Below are the code and all the weights of a small trained network. Each question names an input and a class and asks about switching units off, where a switched-off unit gives its printed mean instead of its output.

import numpy as np


def w(rows, s, z=0):
    codes = np.array(rows[::2]) - 128.0
    scale = np.full(codes.shape[1], s)
    scale[-1] = z or s
    return codes * scale


def norm(h):
    return h / np.sqrt((h * h).mean(-1, keepdims=True) + 1e-5)


def f(y):
    return np.maximum(y, 0)


def log_softmax(a):
    a = a - a.max(-1, keepdims=True)
    return a - np.log(np.exp(a).sum(-1, keepdims=True))


def net(x, mask):
    res = np.array(x, float).reshape(1, 6) / 4 @ E
    u = 0
    for l in range(2):
        y = f(norm(res) @ A[l][:, :-1].T + A[l][:, -1])
        res = res + np.where(mask[u : u + 4], y, B[l][:, -1]) @ B[l][:, :-1]
        u += 4
    return log_softmax(norm(res)[-1] @ U[:, :-1].T + U[:, -1])


A, B = {}, {}
E = w([
[149,99,200,74,122,37,115,118,136,122,140,176],'x0',
[88,131,116,124,118,138,102,141,97,138,254,153],'x1',
[164,123,119,135,144,156,88,54,188,147,142,138],'x2',
[161,183,42,162,163,108,140,166,155,88,140,209],'x3',
[85,129,136,105,205,149,108,179,155,203,114,120],'x4',
[65,38,77,105,134,177,123,119,114,86,70,225],'x5',
],0.01)
A[0] = w([
[126,110,221,72,131,84,110,106,127,120,130,157,3],'0.n1',
[160,133,142,100,181,48,134,120,146,111,143,197,65],'0.n2',
[173,159,109,125,146,142,73,76,202,156,136,182,57],'0.n3',
[109,133,134,81,250,127,96,163,139,180,114,124,47],'0.n4',
],0.011,0.0063)
B[0] = w([
[105,147,106,185,164,216,154,121,112,126,124,88,227],'0.n1',
[110,157,77,200,163,168,148,130,121,132,123,105,244],'0.n2',
[142,91,162,116,9,149,181,227,87,164,119,120,246],'0.n3',
[182,129,116,105,121,113,103,70,93,36,167,119,252],'0.n4',
],0.014,0.0044)
A[1] = w([
[161,125,124,78,111,97,115,136,103,76,131,151,210],'1.n1',
[189,173,124,162,115,100,133,166,150,148,173,137,215],'1.n2',
[107,150,110,129,166,57,165,232,97,91,111,149,46],'1.n3',
[76,80,112,106,128,146,121,119,131,126,90,246,3],'1.n4',
],0.011,0.0035)
B[1] = w([
[195,59,119,100,99,91,105,129,134,103,131,127,183],'1.n1',
[55,99,96,85,211,86,99,123,154,115,82,210,254],'1.n2',
[126,44,159,140,25,182,104,155,130,189,124,129,198],'1.n3',
[84,250,129,54,172,40,118,135,157,183,112,59,191],'1.n4',
],0.011,0.0083)
U = w([
[120,90,138,149,118,153,107,147,112,147,101,127,254],'0',
[103,194,76,193,167,240,144,152,92,107,103,109,73],'1',
[109,195,168,91,145,20,98,147,162,171,91,121,80],'2',
[137,93,142,126,114,124,121,139,114,113,112,130,210],'3',
[177,133,131,121,85,103,110,81,71,2,120,155,75],'4',
[144,89,209,96,41,183,138,197,104,180,120,141,20],'5',
],0.012,0.0071)

Each question gives the input, the list of numbers given to net, and the class t.
The units are the neurons (one row each of A and B). Each row of codes is followed by its name. A weight is (code - 128) times the scale printed after its matrix; where a second scale follows, it is the last column's (A, B and U).
mask holds one flag per neuron, layer by layer. A switched-off neuron (its flag False) gives its mean, the last column of its row in B, instead of its output. The means were averaged over made-up inputs and are rounded, as every weight is.
A unit's drop is (log p(t) with every unit on - log p(t) with that unit switched off) / (log p(t) with every unit on - log p(t) with every unit switched off).
The circuit of an input: a set's keep is (log p(t) with only the set's units on - log p(t) with every unit switched off) / (log p(t) with every unit on - log p(t) with every unit switched off). Starting from all 8 units, units are removed one at a time, each time the one whose removal leaves the highest keep (on an exact tie, the one counted first), for as long as the keep stays at least 0.8.
circuit, biggest first: the units of the circuit, biggest drop first
most important unit: the unit with the biggest drop
top k neurons: the k neurons with the biggest drops, biggest first
top k neurons in layer l: the k neurons of layer l with the biggest drops, biggest first
input [-4,7,4,5,1,3], class 3: top 2 neurons	(0.n3, 0.n1)
input [8,5,3,-6,-2,0], class 1: most important unit	0.n1
input [8,-7,2,-3,-8,-1], class 1: circuit, biggest first	(0.n1, 0.n2, 1.n1)
input [7,7,2,-1,7,1], class 1: circuit, biggest first	(0.n1, 0.n2)
input [6,3,-6,4,-3,1], class 1: top 3 neurons	(0.n2, 0.n1, 0.n3)
input [5,-5,3,-3,-6,6], class 2: top 2 neurons in layer 0	(0.n4, 0.n3)
input [-4,-6,-1,6,-6,-4], class 0: top 3 neurons	(0.n4, 1.n4, 1.n2)
input [-3,1,8,2,-7,-6], class 5: top 3 neurons	(0.n3, 0.n4, 1.n4)
input [-4,5,2,-5,-1,-8], class 2: circuit, biggest first	(0.n1, 1.n2)
input [-7,2,-2,7,1,1], class 0: circuit, biggest first	(1.n3, 0.n1)
input [-2,0,0,7,-1,1], class 0: top 2 neurons	(1.n3, 1.n2)
input [8,7,-4,3,-2,-6], class 1: circuit, biggest first	(0.n2, 0.n1)
input [-2,4,8,8,-8,-7], class 0: top 4 neurons	(0.n4, 0.n3, 1.n4, 1.n2)
input [6,1,-5,-7,-6,8], class 2: top 3 neurons	(1.n4, 0.n4, 0.n3)
input [5,-7,-6,-1,7,7], class 2: top 2 neurons	(1.n4, 0.n3)
input [-4,-5,-2,7,4,-7], class 0: most important unit	1.n4
input [0,-7,-1,4,8,6], class 4: top 3 neurons	(0.n4, 1.n1, 1.n2)
input [6,-3,5,4,6,-4], class 1: top 2 neurons in layer 0	(0.n2, 0.n1)
input [-2,-5,4,4,5,0], class 3: circuit, biggest first	(0.n4, 0.n3)
input [-6,5,1,6,6,-1], class 0: most important unit	0.n1
input [8,-8,4,-1,5,0], class 1: circuit, biggest first	(0.n1, 0.n2)
input [-2,8,-2,6,6,1], class 3: circuit, biggest first	(0.n4, 0.n1, 1.n1)
input [-3,-2,-2,7,-1,0], class 0: circuit, biggest first	(1.n3, 0.n1)
input [-4,5,-7,2,4,-3], class 5: top 4 neurons	(1.n3, 0.n2, 0.n1, 1.n4)
input [3,8,3,-1,6,-4], class 3: top 2 neurons	(0.n4, 1.n4)
input [1,1,-2,4,-1,5], class 2: top 2 neurons	(1.n4, 0.n1)
